Here is a tiny trained network, its code and every weight. The questions are about switching its units off for an input and a class, where a switched-off unit gives its printed mean instead of its output.

import numpy as np


def w(rows, s, z=0):
    codes = np.array(rows[::2]) - 128.0
    scale = np.full(codes.shape[1], s)
    scale[-1] = z or s
    return codes * scale


def f(y):
    return np.maximum(y, 0)


def log_softmax(a):
    a = a - a.max(-1, keepdims=True)
    return a - np.log(np.exp(a).sum(-1, keepdims=True))


def net(x, mask):
    res = np.array(x, float).reshape(1, 5) / 4 @ E
    y = f(res @ A[0][:, :-1].T + A[0][:, -1])
    res = res + np.where(mask, y, B[0][:, -1]) @ B[0][:, :-1]
    return log_softmax(res[-1] @ U[:, :-1].T + U[:, -1])


A, B = {}, {}
E = w([
[149,163,87,113,145,125,204,161,129,207,157],'x0',
[124,124,127,130,121,136,128,128,130,127,128],'x1',
[135,1,129,88,133,99,151,192,169,154,35],'x2',
[64,134,103,78,23,31,93,128,142,142,186],'x3',
[70,178,173,80,169,180,114,60,132,193,82],'x4',
],0.012)
A[0] = w([
[63,127,134,84,78,50,84,126,143,173,181,2],'N1',
[139,84,155,110,70,122,74,77,168,76,56,95],'N2',
[116,18,131,56,115,92,157,185,172,163,2,33],'N3',
[155,121,80,94,137,115,191,137,118,238,144,86],'N4',
[68,174,169,48,152,149,104,18,149,225,44,56],'N5',
[65,148,91,56,19,52,103,130,160,147,137,92],'N6',
[62,138,159,143,106,125,49,69,103,26,74,53],'N7',
[120,209,74,110,118,121,223,143,163,192,151,50],'N8',
],0.0077,0.0075)
B[0] = w([
[186,166,189,234,193,160,146,107,144,105,68,196],'N1',
[128,135,201,2,152,97,204,183,139,100,123,178],'N2',
[99,223,125,178,61,159,109,25,66,117,184,232],'N3',
[91,96,232,61,151,106,155,156,179,115,143,188],'N4',
[202,86,35,187,74,52,156,159,162,63,141,223],'N5',
[170,95,100,184,187,189,118,121,115,185,96,245],'N6',
[90,130,182,44,92,161,201,169,149,151,135,191],'N7',
[44,104,239,93,84,150,113,178,117,94,127,185],'N8',
],0.0089,0.012)
U = w([
[117,245,119,146,88,144,125,5,105,115,193,95],'0',
[200,88,131,176,236,217,152,94,137,140,2,97],'1',
[103,91,184,57,114,125,155,162,152,126,115,97],'2',
[202,49,41,184,52,40,147,180,146,67,156,103],'3',
[121,112,88,108,147,127,114,93,125,151,111,251],'4',
],0.0099,0.019)

Each question gives the input, the list of numbers given to net, and the class t.
The units are the neurons (one row each of A and B). Each row of codes is followed by its name. A weight is (code - 128) times the scale printed after its matrix; where a second scale follows, it is the last column's (A, B and U).
mask holds one flag per neuron, in row order. A switched-off neuron (its flag False) gives its mean, the last column of its row in B, instead of its output. The means were averaged over made-up inputs and are rounded, as every weight is.
A unit's drop is (log p(t) with every unit on - log p(t) with that unit switched off) / (log p(t) with every unit on - log p(t) with every unit switched off).
The circuit of an input: a set's keep is (log p(t) with only the set's units on - log p(t) with every unit switched off) / (log p(t) with every unit on - log p(t) with every unit switched off). Starting from all 8 units, units are removed one at a time, each time the one whose removal leaves the highest keep (on an exact tie, the one counted first), for as long as the keep stays at least 0.8.
circuit, biggest first: the units of the circuit, biggest drop first
most important unit: the unit with the biggest drop
k most important neurons: the k neurons with the biggest drops, biggest first
drop when u is switched off: that unit's drop, to one decimal
input [4,-7,-1,6,-5], class 4: circuit, biggest first => (N5)
input [-8,3,-5,0,-3], class 2: circuit, biggest first => (N7, N3)
input [7,1,-5,4,3], class 2: circuit, biggest first => (N8, N3)
input [-4,-8,-3,-5,4], class 4: 2 most important neurons => (N6, N1)
input [-7,5,-3,7,1], class 1: circuit, biggest first => (N6, N1)
input [2,5,4,-4,5], class 3: circuit, biggest first => (N5, N6)
input [6,5,1,-5,2], class 2: circuit, biggest first => (N6, N4)
input [6,0,-4,2,-3], class 2: circuit, biggest first => (N3, N8)
input [-7,-5,2,-5,3], class 2: circuit, biggest first => (N6, N2)
input [-1,-1,-5,0,6], class 3: circuit, biggest first => (N5, N3)
input [3,5,-4,-4,2], class 4: circuit, biggest first => (N3, N6, N1)
input [-3,3,4,-2,-4], class 0: 2 most important neurons => (N3, N5)
input [7,1,5,0,6], class 2: 2 most important neurons => (N4, N8)
input [-7,1,-4,-1,8], class 3: most important unit => N5
input [-7,-2,7,8,4], class 1: 3 most important neurons => (N6, N1, N2)
input [3,3,3,-5,6], class 3: 2 most important neurons => (N5, N6)
input [6,-8,-5,7,1], class 4: 3 most important neurons => (N3, N8, N6)
input [-2,-1,5,0,-5], class 0: circuit, biggest first => (N3, N5)
input [7,3,-6,-4,-6], class 2: 3 most important neurons => (N3, N8, N5)
input [-8,8,3,2,-1], class 2: most important unit => N2
input [-4,8,-4,0,6], class 4: 2 most important neurons => (N3, N7)
input [-3,-8,-3,-5,2], class 4: 3 most important neurons => (N6, N1, N3)
input [-1,-5,7,-7,5], class 0: 2 most important neurons => (N3, N6)
input [-6,0,-6,-2,8], class 3: 2 most important neurons => (N5, N3)
input [-5,7,-1,3,7], class 3: drop when N7 is switched off => 0.0
input [-3,0,-2,8,-6], class 1: drop when N6 is switched off => 0.3
input [2,0,3,3,5], class 3: most important neuron => (N5)
